Each row has a name. Each question is about the rows just above it.

[ 93 164  58 131 106  86  95 130] = K901
[131 125 128 121 178  92 148  94] = K79
[152 143 138 186 141  90 167 109] = K397
[103 101 117 102 160 155  90 132] = K258
[129  86 124 132 107 186 184 147] = K114
[ 67 103 148 131 113 133 174 135] = K582
[127 164 142 161  59 125 105 163] = K254
[112  96 121 174 177 143  94 148] = K439
The entry that follows [58]: => [131]
What comes right after [59] in the named rows? => [125]
What comes right after [107] in the named rows? => [186]

[131 118  94 127 126  93 138 147 130 127] -> K602
[129 155 115 129 129 123 100  98 125 130] -> K56
[129 155 115 129 129  99 143 124 125 130] -> K809
The entry that follows [99]: => [143]
Whose row is [129 155 115 129 129 123 100  98 125 130]? => K56
The entry that follows [126]: => [93]
The entry that follows [138]: => [147]

[120 139 137 108 134 136 133 113 134 124 100 114 131 108 111 148 134 122
 142 134  92 123 131  85 115 126 140  85 134 139 134 169 163 171 142] -> K888
[ 96 126 128 105 143 155 130 109 138 128 100 119 125 112 100 145 146 122
 139 149 122 123 116  80 114 129 140  76 140 131 139 182 150 164 140] -> K688
[124 125 127 125 116 120 104 133 131 130 102 135 131 121 122 125 147 131
 121 123 111 126 125  95 118 151 131  99 122 136 129 155 124 162 118] -> K250
[116 111 147 114 124 142 127 117 146 131 131 131 133 123 122 134 148 126
 139 147 117 120 142  99 116 133 125  95 119 130 121 161 143 168 143] -> K578
[121 135 122 127 123 128 109 123 126 135 110 123 124 124 125 127 131 131
 122 120 106 123 109 110 120 139 131 110 129 137 140 117 131 133 116] -> K9
[110 131 145 109 132 154 139 122 143 135 124 113 125 115 122 147 130 126
 144 144  99 122 127  93 115 127 130  93 125 137 133 161 157 160 141] -> K231
The entry that follows [102]: => [135]
The row with [110 131 145 109 132 154 139 122 143 135 124 113 125 115 122 147 130 126
 144 144  99 122 127  93 115 127 130  93 125 137 133 161 157 160 141] is => K231
[ 96 126 128 105 143 155 130 109 138 128 100 119 125 112 100 145 146 122
 139 149 122 123 116  80 114 129 140  76 140 131 139 182 150 164 140] is in which row? => K688
Right after [168] comes => [143]

[158 125 148 124 109]  K489
[130 144 115 139 131]  K634
[137 100 147 125 151]  K356
[130 144 115 139 127]  K330
[158 106 138 124 109]  K59
Right after [138] comes => [124]
Right after [106] comes => [138]
The entry that follows [147]: => [125]

[127 105 152 123 154] : K128
[126 117 149 124 131] : K484
[150 126 136 152 137] : K233
[ 91 126 145  88 132] : K813
[177 143 113 179  99] : K598
[142 181 146 154 110] : K209
[131 181  98 154 110] : K184
[132 154 119 139 131] : K446
[153  98 164 104 134] : K638
[138 152 113 141 119] : K842
What comes right after [149] in the named rows? => [124]
What comes right after [91] in the named rows? => [126]
What comes right after [104] in the named rows? => [134]
What comes right after [146] in the named rows? => [154]
Right after [145] comes => [88]

[103 155 114 147 146 120 130  81 102 138 156 132  84 141 131 147 108 174
 133 133 109 141 127 121 130 140 116 105 142 138 121 104 128 123  96 133
 124 144 113  77 135 140 150 155  92 107] : K903
[103 156 114 147 146 120 130  81 102 138 156 132  84 141 131 147 108 174
 133 133 109 141 127 134 130 140 116 105 142 138 121 104 128 123  96 133
 126 141 105  85 135 142 149 150  79 109] : K255
[123 101 144 132 146 114 146 130  92 135 114 143 126  96 131 151 127 125
 144 164 141 113  70  88 150  72 132 148 100 109 137 126 113 112 148 154
 143 122 162 141 122 145 119  89 109  94] : K476
[102 148 114 147 150 113 111  78  97 139 151 120  81 139 130 146 110 181
 123 127 121 142 125 119 134 145 122 102 145 137 123 106 131 114  98 137
 129 148 109  83 145 137 143 168 135  81] : K558
[ 75 142 138 137 127 119 113 156 107 131 174 127 131 133 156 135 130 102
 132 116 116 129 153 126 113 162 133 154 134 114 109 141 128 108  95 107
 162 145 135 103  76 119 134 101 125 108] : K792
[109 154 114 139 149 115 122  88 104 133 145 120  76 147 131 148 106 177
 130 129 116 134 125 112 124 146 132 101 152 138 124 111 125 111  96 134
 130 148 133  76 132 134 144 159 104 108] : K67
[103 155 111 144 146 115 127  78  96 134 156 116  82 143 132 145 114 176
 129 124 126 145 127 115 132 141 129 101 146 136 128 103 133 115  97 134
 129 145 110  80 134 141 149 148  80 107] : K902
[102 148 114 147 150 113 111  78  97 139 151 120  81 139 130 146 110 181
 123 127 121 142 125 119 134 145 122 102 145 137 123 106 131 114  98 137
 129 148 109  83 145 137 144 150  81 105] : K118
[123 101 144 132 146 114 146 130  92 135 114 143 126  96 131 151 127 125
 144 164 141 113  70  88 150  72 132 148 100 109 137 126 113 112 148 154
 143 122 162 141 122 145 119  89 109  94] is in which row? => K476
Where do [102 148 114 147 150 113 111  78  97 139 151 120  81 139 130 146 110 181
 123 127 121 142 125 119 134 145 122 102 145 137 123 106 131 114  98 137
 129 148 109  83 145 137 144 150  81 105] appear? => K118
The entry that follows [82]: => [143]
Which row holds [103 155 114 147 146 120 130  81 102 138 156 132  84 141 131 147 108 174
 133 133 109 141 127 121 130 140 116 105 142 138 121 104 128 123  96 133
 124 144 113  77 135 140 150 155  92 107]? => K903
Whose row is [102 148 114 147 150 113 111  78  97 139 151 120  81 139 130 146 110 181
 123 127 121 142 125 119 134 145 122 102 145 137 123 106 131 114  98 137
 129 148 109  83 145 137 143 168 135  81]? => K558

[166  84  97 171]  K812
[ 95 147 115 174]  K387
[ 95 139 116 156]  K757
[ 95 133 140 167]  K276
[ 95 147 179 101]  K709
[106 134 162 139]  K581
The entry that follows [133]: => [140]
What comes right after [140] in the named rows? => [167]

[160 148 135 151 121]  K26
[126 133 149 124 115]  K686
[126 133 149 124 132]  K805
[ 60  72  92  66 186]  K844
[181 164 161 188 149]  K565
[115 109 121 105 159]  K85
[149 142 156 133 128]  K508
[163 156 134 162 115]  K519
[181 184 161 139 122]  K884
[108 117 129 111 147]  K349
[154 143 115 150 125]  K564
What comes right after [109] in the named rows? => [121]
What comes right after [148] in the named rows? => [135]
What comes right after [163] in the named rows? => [156]

[163 170 162 179 165 171 169  77 155 178 181 134  84 142 112] = K995
[140  89  98 141 134 135  98 111  77 161 135 133 121 110 159] = K277
[125  95  77 159  93 113 116 102  89 160 145 180 178 172  89] = K511
[ 94 163 111  77 142 174  78 154  90 114 166 153  85 165  89] = K69
[112 162  84 122 102  92 155 160 104 143 133  80 158  99  89] = K559
Right after [113] comes => [116]
The entry that follows [181]: => [134]
What comes right after [85] in the named rows? => [165]
What comes right after [166] in the named rows? => [153]
The entry that follows [90]: => [114]

[130  90  88 137  69 164 124 158 133]  K877
[117 125 114 170  93 195 167 144 168]  K683
[132 179 154 143  87 110 155 151 145]  K764
[ 91 191 171 181 165  92 195 119 181]  K370
[ 74 185 189 172 194  69 182  66 168]  K378
Right after [66] comes => [168]
Right after [88] comes => [137]
The entry that follows [194]: => [69]

[143 138 138 126 125 182 140 144 100 149 144 124 126 122 132 150 129 150
 123 141 126 118 127 126 127 104 114 129 135 109 110 100 104] : K909
[131 122 136 126 122 117 101 129 107 133 124 127 114 139 117 128 121 107
 123 124 119 154 130 133 115 126 137 123 113  96 148 107 136] : K20
[148 126 131 125 130 116 136 124 137 151 127 167 146 143 114 126 148 127
 140 126 131 143  87 139 153 145 144 124 147 123 112 137 141] : K119
[117 130 127 125 139 113 134 117 126 134 121 134 127 111 119 125 134 136
 141 149 132 165 162 146 130 115 100 138 126 144 133 126 127] : K695
What comes right after [118] in the named rows? => [127]
What comes right after [135] in the named rows? => [109]
Whose row is [131 122 136 126 122 117 101 129 107 133 124 127 114 139 117 128 121 107
 123 124 119 154 130 133 115 126 137 123 113  96 148 107 136]? => K20
The entry that follows [145]: => [144]
Whose row is [117 130 127 125 139 113 134 117 126 134 121 134 127 111 119 125 134 136
 141 149 132 165 162 146 130 115 100 138 126 144 133 126 127]? => K695
The entry that follows [116]: => [136]
[143 138 138 126 125 182 140 144 100 149 144 124 126 122 132 150 129 150
 123 141 126 118 127 126 127 104 114 129 135 109 110 100 104] is in which row? => K909

[146 137 145  95  72] = K957
[143 116 114 116  73] = K729
[112 136 141 115 182] = K890
Right after [146] comes => [137]
The entry that follows [136]: => [141]
What comes right after [115] in the named rows? => [182]
Right after [114] comes => [116]
The entry that follows [145]: => [95]

[ 92  68 116 184  94 104  87] : K828
[164  68  91 184  94 104  87] : K694
[ 78  98 145 136 127  88  71] : K600
[ 94 142 122 115 158 174 132] : K392
What comes right after [115] in the named rows? => [158]
Right after [78] comes => [98]
The row with [ 78  98 145 136 127  88  71] is => K600

[134 133 129 127 120 126  85] = K946
[136 137 132 130 122 128  77] = K786
[122 139 139 135 121 125  86] = K487
Right after [121] comes => [125]
Right after [130] comes => [122]
What comes right after [120] in the named rows? => [126]
Right after [134] comes => [133]
Right after [133] comes => [129]
The entry that follows [136]: => [137]

[149 137 133  81 151 115  92 126 129 169  69 134 145 138 119 160 136 152
 105  82 134 111 137 104 127 143 164] : K470
[156 145 133 169 131 172 171 165 144 161 162  99  89  98 110 118 124 127
 164 139 155 146 176 140 132 125  86] : K181
[129 120 133  98 144  86 107  69 103 171 119 123 159  96 180 124 147  86
 119 138 132 129 115 139 118 128 158] : K734
Right after [159] comes => [96]
The entry that follows [140]: => [132]
What comes right after [123] in the named rows? => [159]
Right after [92] comes => [126]
What comes right after [156] in the named rows? => [145]

[126 133 117 121 121 145 135 126 133 125 117 137 127 125 137 132 123 120
 130 135 119 134 136 121 118 131 118 115 133 118 131 120 137 132 129 143
 126 128 121 118 127 124 134 131 140] -> K610
[117 136 123 140 103  99 150 141 148 152 147 111 119 139 129 108 114  95
 132 116 141 136 110  99 146 143 159 134 151 142 145 122 129 138 159 136
 114 109 118 107 126 118 144 132 161] -> K980
[126 133 117 121 121 145 135 126 133 125 117 137 127 125 137 132 123 120
 130 135 119 134 136 185 118 131 118 115 133 118  95 120 137 132 129 143
 126 135 133 126 123 132 123 129 115] -> K193
[126 133 117 121 121 145 135 126 133 125 117 137 127 125 137 132 130 120
 130 135 119 134 136 121 118 131 118 115 133 118 131 120 137 132 129 143
 126 135 133 126 123 132 123 129 115] -> K527
[132 131 133 126 130 125 128 129 127 140 128 135 123 132 126 126 128 133
 125 130 129 121 124 130 127 134 127 127 131 125 129 133 123 125 126 133
 123 122 130 126 130 130 122 128 125] -> K418
[132 131 133 126 130 125 128 129 127 140 128 135 123 132 126 126 128 133
 125 130 129 121 124 130 127 134 127 127 131 125 129 133 123 125 126 133
 123 122 130 126 130 130 122 128 125] is in which row? => K418
Right after [138] comes => [159]
Where do [126 133 117 121 121 145 135 126 133 125 117 137 127 125 137 132 123 120
 130 135 119 134 136 185 118 131 118 115 133 118  95 120 137 132 129 143
 126 135 133 126 123 132 123 129 115] appear? => K193

[128 140 121 122 135 183] = K814
[123 139 128 167 185 184] = K751
[128 152 121 122 135 183] = K338
[127 118 133 127 125 157] = K171
[129 140 163 183 178 182] = K823
The entry that follows [152]: => [121]
What comes right after [118] in the named rows? => [133]
Right after [133] comes => [127]
The entry that follows [129]: => [140]
What comes right after [123] in the named rows? => [139]

[144 192  77  68 110 133 191  98 167 174 114 178 181 125 156 117 152 175
  62 183  93 180 138 180 161 123 141 190 147 113] : K90
[165  88 169 117  91 102 123 132 165 148 187 113 180 101 109 174  67  85
 117 150  80  67 173  90 167 122  82 194 166  66] : K513
[120 161 113 118  86 127  74 164  71 125  72 158  69  77 135 193 126 114
 142 180  65 176 188 188  81  95  69 191 107 178] : K96
[ 92  79  69 154  98 183 133  66 182 176 181  86  89 138 141  78  91  81
  72  70 113 122 133 163 151 158 158 125 100 193] : K323
[ 89  92 167  74  96 110  68 151 174  79 108 155  91 137 126 161 128 186
 133  97 129 147  91  91  74  93  79 154 167 122] : K3
[145  77 108 169  96  90 134  91 149 179 174 176  78 180  98 189 103 134
 102 194  88 187  66 151 189  82  86 126 189  72] : K625
[184 128 181  94 131 191  97  92  84  78  81 187  83 171 145 192 150 103
 157 140 103 188 166  98 111 189  79 129  78 115] : K37
[ 64 191 123 152  86 113 170 187 122  78 160 169 187 170 190 194 160 136
  74 122  73  76 142  92 125  88 133  95 109 116] : K895
[ 80  75  63  70 121  80 175 192 133 139 103 155 125 178  84 140 123 163
 190 187 185 190 188 156  87 112 154 162  82  98] : K918
[121  85  99 158 124 191 160  74  94 166 156  92  71 150 182 140  97  94
  78 126 139 105 115 106 110  77  73 179 115 136] : K7
[ 89  92 167  74  96 110  68 151 174  79 108 155  91 137 126 145 192  90
  79 138 117 163 145  69 164  84 159 174  85  80] : K204
[120 161 113 118  86 127  74 164  71 125  72 158  69  77 135 193 126 114
 142 180 127 176 188 188  81  95  69 191 107 150] : K445
Which row holds [184 128 181  94 131 191  97  92  84  78  81 187  83 171 145 192 150 103
 157 140 103 188 166  98 111 189  79 129  78 115]? => K37
Which row holds [145  77 108 169  96  90 134  91 149 179 174 176  78 180  98 189 103 134
 102 194  88 187  66 151 189  82  86 126 189  72]? => K625

